Here is a tiny trained network, its code and every weight. The questions are about switching its units off for an input and a class, where a switched-off unit gives its printed mean instead of its output.

import numpy as np


def w(rows, s, z=0):
    codes = np.array(rows[::2]) - 128.0
    scale = np.full(codes.shape[1], s)
    scale[-1] = z or s
    return codes * scale


def f(y):
    return y / 2 * (1 + np.tanh(0.7978845608 * (y + 0.044715 * y**3)))


def log_softmax(a):
    a = a - a.max(-1, keepdims=True)
    return a - np.log(np.exp(a).sum(-1, keepdims=True))


def net(x, mask):
    res = np.array(x, float).reshape(1, 3) / 4 @ E
    y = f(res @ A[0][:, :-1].T + A[0][:, -1])
    res = res + np.where(mask, y, B[0][:, -1]) @ B[0][:, :-1]
    return log_softmax(res[-1] @ U[:, :-1].T + U[:, -1])


A, B = {}, {}
E = w([
[228,255,56],'x0',
[219,11,89],'x1',
[12,96,23],'x2',
],0.0094)
A[0] = w([
[162,108,209,52],'N0',
[187,89,105,48],'N1',
[193,69,87,62],'N2',
[182,66,105,83],'N3',
[211,129,210,50],'N4',
[63,234,185,2],'N5',
[176,207,41,125],'N6',
[104,87,10,94],'N7',
[59,31,251,111],'N8',
[150,96,107,38],'N9',
[182,188,68,242],'N10',
],0.015,0.0064)
B[0] = w([
[82,94,34,165],'N0',
[176,192,98,157],'N1',
[154,209,127,173],'N2',
[187,198,129,171],'N3',
[5,99,47,190],'N4',
[199,218,34,197],'N5',
[159,42,112,201],'N6',
[66,132,72,196],'N7',
[213,68,81,251],'N8',
[146,211,70,136],'N9',
[148,52,133,208],'N10',
],0.014,0.017)
U = w([
[201,240,84,155],'0',
[53,136,55,160],'1',
[206,82,125,27],'2',
[148,114,117,190],'3',
[37,248,200,11],'4',
[76,242,204,11],'5',
],0.014,0.012)

Each question gives the input, the list of numbers given to net, and the class t.
The units are the neurons (one row each of A and B). Each row of codes is followed by its name. A weight is (code - 128) times the scale printed after its matrix; where a second scale follows, it is the last column's (A, B and U).
mask holds one flag per neuron, in row order. A switched-off neuron (its flag False) gives its mean, the last column of its row in B, instead of its output. The means were averaged over made-up inputs and are rounded, as every weight is.
A unit's drop is (log p(t) with every unit on - log p(t) with that unit switched off) / (log p(t) with every unit on - log p(t) with every unit switched off).
The circuit of an input: a set's keep is (log p(t) with only the set's units on - log p(t) with every unit switched off) / (log p(t) with every unit on - log p(t) with every unit switched off). Starting from all 11 units, units are removed one at a time, each time the one whose removal leaves the highest keep (on an exact tie, the one counted first), for as long as the keep stays at least 0.8.
units of the circuit, in order: the units of the circuit, biggest drop first
most important unit: the unit with the biggest drop
top k neurons: the k neurons with the biggest drops, biggest first
drop when u is switched off: that unit's drop, to one decimal
input [-7,3,-8], class 1: top 2 neurons	(N4, N0)
input [-2,-3,-4], class 1: units of the circuit, in order	(N3, N0)
input [-5,-4,4], class 2: most important unit	N8
input [6,5,3], class 2: top 2 neurons	(N6, N10)
input [3,3,-3], class 3: units of the circuit, in order	(N8, N5)
input [2,7,-7], class 0: top 4 neurons	(N3, N2, N1, N7)
input [6,2,5], class 2: top 3 neurons	(N6, N4, N10)
input [-2,4,-6], class 1: top 2 neurons	(N4, N0)
input [-8,8,-5], class 0: top 3 neurons	(N3, N2, N1)
input [2,-5,5], class 0: top 3 neurons	(N5, N4, N0)
input [-7,7,-2], class 0: units of the circuit, in order	(N3, N2)
input [-2,8,-7], class 0: top 3 neurons	(N3, N2, N1)
input [8,6,4], class 2: top 3 neurons	(N6, N10, N5)
input [-8,1,0], class 2: units of the circuit, in order	(N8)
input [4,2,-6], class 1: top 2 neurons	(N4, N8)
input [1,-2,0], class 3: top 2 neurons	(N8, N4)
input [-7,4,4], class 2: drop when N8 is switched off	1.6
input [-8,-2,5], class 2: drop when N8 is switched off	1.0
input [-7,-6,-7], class 1: drop when N2 is switched off	0.3
input [-6,-4,-4], class 2: top neuron	(N8)
